Below is a small trained network, with its code and all its weights. Each question gives an input and a target symbol and asks what happens when units are switched off, that is, made to give their printed mean instead of their output.

import numpy as np


def w(rows, s, z=0):
    codes = np.array(rows[::2]) - 128.0
    scale = np.full(codes.shape[1], s)
    scale[-1] = z or s
    return codes * scale


def f(y):
    return np.maximum(y, 0)


def softmax(a):
    e = np.exp(a - a.max(-1, keepdims=True))
    return e / e.sum(-1, keepdims=True)


def log_softmax(a):
    a = a - a.max(-1, keepdims=True)
    return a - np.log(np.exp(a).sum(-1, keepdims=True))


def net(x, mask):
    ids = ['ΓΘΛΞΦαβεζημπτψω'.index(c) for c in x.split()]
    T = len(ids)
    res = E[ids] + P[:T]
    u = 0
    for l in range(3):
        r = res
        for j in range(2):
            rows = slice(4 * j, 4 * j + 4)
            q, k, v = (r @ M[l][rows].T for M in (Q, K, V))
            z = softmax(np.where(np.tri(T) > 0, q @ k.T / 4**0.5, -1e9)) @ v
            o = O[l][rows]
            res = res + np.where(mask[u + j], z, o[:, -1]) @ o[:, :-1]
        u += 2
        y = f(res @ A[l][:, :-1].T + A[l][:, -1])
        res = res + np.where(mask[u : u + 4], y, B[l][:, -1]) @ B[l][:, :-1]
        u += 4
    return log_softmax(res[-1] @ U[:, :-1].T + U[:, -1])


Q, K, V, O, A, B = {}, {}, {}, {}, {}, {}
E = w([
[107,120,146,59,138,117,151,203],'Γ',
[34,108,92,183,97,143,115,185],'Θ',
[167,154,93,148,140,1,121,141],'Λ',
[116,98,35,84,149,111,94,163],'Ξ',
[99,115,239,167,48,107,90,155],'Φ',
[138,180,115,87,140,57,61,50],'α',
[170,199,55,118,218,132,95,125],'β',
[41,181,85,131,152,125,62,122],'ε',
[221,73,73,189,126,107,190,101],'ζ',
[162,68,189,132,36,117,73,35],'η',
[157,153,184,169,134,107,150,168],'μ',
[163,117,107,217,165,118,163,177],'π',
[125,78,138,137,112,225,159,163],'τ',
[82,117,101,87,128,187,76,108],'ψ',
[157,170,130,182,156,177,120,64],'ω',
],0.0082)
P = w([
[129,128,125,129,107,123,160,107],'0',
[68,58,173,195,254,71,88,130],'1',
[154,176,96,156,85,132,98,138],'2',
[122,82,198,198,239,50,54,98],'3',
[190,211,71,178,65,152,56,166],'4',
[160,72,210,161,237,33,46,95],'5',
[100,211,120,157,65,204,84,180],'6',
],0.0084)
Q[0] = w([
[151,166,124,146,179,171,169,200],'L0H1',
[110,80,154,87,77,116,160,79],'L0H1',
[160,215,87,144,188,141,124,213],'L0H1',
[116,95,153,163,153,107,42,104],'L0H1',
[100,181,77,103,18,223,204,130],'L0H2',
[135,168,114,190,87,162,58,157],'L0H2',
[171,82,176,188,212,40,7,148],'L0H2',
[95,131,94,50,107,143,255,102],'L0H2',
],0.0079)
K[0] = w([
[109,178,88,131,117,165,254,138],'L0H1',
[75,74,191,171,186,101,84,100],'L0H1',
[152,208,56,109,100,144,197,148],'L0H1',
[169,72,127,80,87,134,81,138],'L0H1',
[62,100,131,124,183,108,234,81],'L0H2',
[130,180,85,103,121,138,220,133],'L0H2',
[215,205,101,119,53,154,37,208],'L0H2',
[84,41,173,149,204,90,123,67],'L0H2',
],0.0082)
V[0] = w([
[179,101,152,84,65,144,179,156],'L0H1',
[155,110,161,106,130,111,113,88],'L0H1',
[144,185,106,58,115,177,180,157],'L0H1',
[157,73,171,125,101,117,118,109],'L0H1',
[40,106,113,167,39,71,77,52],'L0H2',
[170,188,123,125,193,82,145,214],'L0H2',
[95,98,146,139,2,53,88,49],'L0H2',
[219,86,142,94,137,145,137,63],'L0H2',
],0.0065)
O[0] = w([
[117,101,146,112,48,75,220,79,15],'L0H1',
[79,187,134,98,171,114,189,127,114],'L0H1',
[105,79,121,102,44,92,83,28,7],'L0H1',
[104,168,143,118,142,131,232,146,109],'L0H1',
[236,209,114,36,187,178,151,248,162],'L0H2',
[112,89,125,188,99,33,29,113,219],'L0H2',
[231,209,147,14,181,102,204,219,150],'L0H2',
[40,190,92,119,79,68,254,13,67],'L0H2',
],0.0046,0.0018)
A[0] = w([
[161,46,236,172,183,153,138,140,13],'L0N1',
[192,68,1,151,84,154,147,185,91],'L0N2',
[73,22,210,198,182,47,45,47,6],'L0N3',
[16,15,135,101,253,144,72,169,63],'L0N4',
],0.0048,0.0021)
B[0] = w([
[102,114,72,116,219,48,23,84,197],'L0N1',
[93,139,4,206,157,118,173,206,164],'L0N2',
[90,1,85,217,133,112,72,72,254],'L0N3',
[249,105,215,218,178,40,127,77,232],'L0N4',
],0.0055,0.0037)
Q[1] = w([
[94,102,141,157,100,122,89,142],'L1H1',
[82,70,130,147,102,111,84,120],'L1H1',
[160,156,123,98,152,138,165,116],'L1H1',
[132,114,111,121,140,122,130,108],'L1H1',
[96,116,85,169,179,16,129,144],'L1H2',
[63,106,131,58,81,234,150,92],'L1H2',
[124,155,72,190,175,25,93,173],'L1H2',
[147,136,148,91,71,254,132,121],'L1H2',
],0.0079)
K[1] = w([
[125,144,131,112,91,150,151,138],'L1H1',
[127,159,130,134,78,146,122,161],'L1H1',
[138,107,117,142,160,107,110,115],'L1H1',
[142,133,132,139,122,125,104,139],'L1H1',
[157,169,50,139,37,165,103,169],'L1H2',
[28,82,124,85,188,131,211,94],'L1H2',
[147,178,85,175,74,147,26,184],'L1H2',
[67,51,199,136,255,81,159,98],'L1H2',
],0.0091)
V[1] = w([
[110,159,60,141,164,131,96,154],'L1H1',
[75,117,66,76,131,95,188,79],'L1H1',
[82,71,108,157,200,106,198,139],'L1H1',
[116,151,114,60,39,127,199,87],'L1H1',
[161,67,155,63,48,50,147,203],'L1H2',
[86,64,93,91,206,59,156,178],'L1H2',
[2,73,114,49,141,150,78,248],'L1H2',
[28,105,65,71,35,247,111,174],'L1H2',
],0.005)
O[1] = w([
[153,119,139,131,149,148,100,123,171],'L1H1',
[74,105,108,82,101,162,125,112,63],'L1H1',
[165,115,102,126,104,197,123,175,152],'L1H1',
[51,104,124,88,119,114,162,101,2],'L1H1',
[148,95,140,91,83,74,106,184,80],'L1H2',
[156,66,92,128,85,115,83,105,120],'L1H2',
[254,83,167,113,102,119,98,77,54],'L1H2',
[176,126,200,100,103,182,123,99,6],'L1H2',
],0.0081,0.0039)
A[1] = w([
[6,175,100,133,80,154,103,181,148],'L1N1',
[166,10,188,147,94,76,69,58,76],'L1N2',
[95,150,126,139,122,206,201,90,105],'L1N3',
[157,58,255,181,142,124,58,58,1],'L1N4',
],0.0058,0.0029)
B[1] = w([
[250,136,127,121,119,133,138,113,190],'L1N1',
[167,130,71,86,103,114,143,91,227],'L1N2',
[151,95,145,83,146,142,139,157,138],'L1N3',
[184,128,81,127,132,87,162,74,253],'L1N4',
],0.011,0.0066)
Q[2] = w([
[82,110,171,83,134,144,151,103],'L2H1',
[103,44,156,113,185,82,153,31],'L2H1',
[78,177,108,116,2,210,106,176],'L2H1',
[147,108,50,195,106,100,79,93],'L2H1',
[135,187,82,164,68,126,94,156],'L2H2',
[117,89,180,82,159,146,152,113],'L2H2',
[157,84,110,160,195,55,134,78],'L2H2',
[137,78,139,134,189,64,154,62],'L2H2',
],0.0092)
K[2] = w([
[199,102,118,177,180,93,77,120],'L2H1',
[205,170,84,220,100,128,28,158],'L2H1',
[66,2,147,109,170,92,166,50],'L2H1',
[49,115,84,139,36,175,114,124],'L2H1',
[57,104,160,28,92,172,234,97],'L2H2',
[208,117,87,176,206,59,73,125],'L2H2',
[152,179,122,175,102,141,65,171],'L2H2',
[168,180,119,189,99,124,68,172],'L2H2',
],0.008)
V[2] = w([
[126,208,106,71,161,68,41,86],'L2H1',
[136,163,114,16,173,157,53,72],'L2H1',
[127,67,33,110,69,204,46,57],'L2H1',
[95,200,190,191,193,155,136,65],'L2H1',
[189,135,132,127,189,86,61,161],'L2H2',
[124,155,255,60,71,189,98,145],'L2H2',
[116,144,10,72,190,143,137,85],'L2H2',
[141,118,92,195,203,205,87,127],'L2H2',
],0.0089)
O[2] = w([
[109,49,89,246,100,133,180,169,123],'L2H1',
[175,86,133,203,150,131,199,185,91],'L2H1',
[119,154,224,176,145,145,169,154,113],'L2H1',
[77,124,47,97,159,239,153,119,92],'L2H1',
[105,103,148,156,103,114,93,191,199],'L2H2',
[166,48,92,127,208,125,107,124,2],'L2H2',
[154,167,106,159,93,126,231,182,177],'L2H2',
[85,161,156,81,136,175,144,205,192],'L2H2',
],0.011,0.0073)
A[2] = w([
[137,22,92,119,224,107,72,63,3],'L2N1',
[187,80,150,206,201,117,205,184,106],'L2N2',
[208,167,81,180,172,139,84,102,80],'L2N3',
[2,100,154,173,154,179,137,218,71],'L2N4',
],0.0067,0.0041)
B[2] = w([
[63,166,164,189,200,61,229,189,194],'L2N1',
[59,63,152,64,104,191,116,85,249],'L2N2',
[96,74,174,47,120,121,179,112,233],'L2N3',
[201,131,110,188,188,163,86,2,179],'L2N4',
],0.008,0.011)
U = w([
[211,87,153,131,86,123,117,61,43],'Γ',
[164,129,157,110,166,128,68,210,234],'Θ',
[159,138,90,191,79,90,113,169,159],'Λ',
[94,142,207,142,101,130,180,195,140],'Ξ',
[55,130,126,135,172,90,139,151,145],'Φ',
[70,102,83,145,55,138,175,104,34],'α',
[140,183,139,188,166,151,136,94,98],'β',
[175,73,92,180,153,152,70,125,198],'ε',
[183,190,140,114,100,112,168,106,12],'ζ',
[225,123,93,156,138,99,180,108,7],'η',
[112,107,79,74,85,137,51,40,231],'μ',
[1,167,179,84,112,149,111,162,80],'π',
[202,148,177,84,200,132,131,117,40],'τ',
[64,73,161,56,148,172,136,135,161],'ψ',
[161,162,70,95,154,155,180,207,251],'ω',
],0.0061,0.0027)

Each question gives the input, a string of symbols that net reads in full, and the target symbol t.
The units are the heads (4 rows each of Q, K, V and O) and the neurons (one row each of A and B). Each row of codes is followed by its name. A weight is (code - 128) times the scale printed after its matrix; where a second scale follows, it is the last column's (O, A, B and U).
mask holds one flag per unit, layer by layer, with each layer's heads first. A switched-off unit (its flag False) gives its mean, the last column of its rows in O or B, instead of its output. The means were averaged over made-up inputs and are rounded, as every weight is.
A unit's drop is (log p(t) with every unit on - log p(t) with that unit switched off) / (log p(t) with every unit on - log p(t) with every unit switched off).
The circuit of an input: a set's keep is (log p(t) with only the set's units on - log p(t) with every unit switched off) / (log p(t) with every unit on - log p(t) with every unit switched off). Starting from the 12 units with the biggest drops (on a tie, the unit counted first), units are removed one at a time, each time the one whose removal leaves the highest keep (on an exact tie, the one counted first), for as long as the keep stays at least 0.8.
units of the circuit, in order: the units of the circuit, biggest drop first
most important unit: the unit with the biggest drop
top k neurons: the k neurons with the biggest drops, biggest first
top k neurons in layer l: the k neurons of layer l with the biggest drops, biggest first
which heads matter: for each layer, one digit per head in row order, 1 if its drop is at least 0.15 and else 0, layers parted by /
input π α Ξ Ξ, target Γ: which heads matter -> 00 / 01 / 10
input π ω ζ ω μ, target π: units of the circuit, in order -> L2H1, L2H2, L1N2
input μ τ μ, target μ: top neuron -> L1N2
input Ξ Ξ α α β, target Ξ: units of the circuit, in order -> L2H1, L2H2
input μ Λ ω τ, target β: units of the circuit, in order -> L2N4, L1H2, L2H2, L2H1
input ψ μ ε ε π π, target μ: units of the circuit, in order -> L0N2, L1N2, L2H1, L0N3
input ζ π α α η Γ, target ω: units of the circuit, in order -> L0H2, L2H1, L1H2, L0N3
input β τ μ Ξ μ μ ε, target β: top 2 neurons in layer 1 -> L1N4, L1N2
input ω ζ Λ μ, target Λ: units of the circuit, in order -> L2H2, L2H1, L2N3, L0N3
input α Ξ ψ ζ ψ Ξ, target Ξ: which heads matter -> 00 / 01 / 11
input μ ω Γ τ, target η: top 2 neurons in layer 2 -> L2N1, L2N2
input ψ ω ω τ μ η μ, target ψ: top 4 neurons -> L2N2, L0N4, L2N3, L1N4
input Γ Γ μ, target Γ: top 3 neurons in layer 0 -> L0N4, L0N3, L0N1
input ζ ω ψ ω ε Λ μ, target ζ: most important unit -> L2H2
input μ π Λ τ τ, target μ: which heads matter -> 00 / 00 / 11
input ψ τ μ ω ψ μ ε, target ψ: top 3 neurons -> L2N2, L2N3, L0N4
input μ Ξ Γ, target μ: which heads matter -> 10 / 00 / 11
input Φ Ξ μ ε ζ Ξ, target π: units of the circuit, in order -> L2H2, L1H2
input β τ ω ψ ω, target β: which heads matter -> 01 / 00 / 11
input μ ω τ α, target ζ: most important unit -> L1H2
input α Ξ μ μ, target Φ: top 2 neurons -> L2N1, L1N4
input ε Γ ζ Ξ τ, target ε: top 3 neurons -> L2N4, L1N4, L0N3
input α τ Ξ ω μ, target α: which heads matter -> 01 / 10 / 11
input β ω ψ ω ε μ, target ψ: top 3 neurons -> L2N2, L1N4, L0N4
input ω β ψ β Ξ μ ω, target ω: which heads matter -> 00 / 01 / 11
input ε μ ω Ξ, target β: which heads matter -> 00 / 01 / 11
input ω η μ, target ω: most important unit -> L2H1
input ψ μ Ξ Γ ω τ, target β: top 2 neurons in layer 2 -> L2N4, L2N3
input μ τ μ ω, target Φ: top 3 neurons -> L2N1, L1N4, L0N3
input μ Γ μ ω ω, target μ: which heads matter -> 00 / 00 / 11
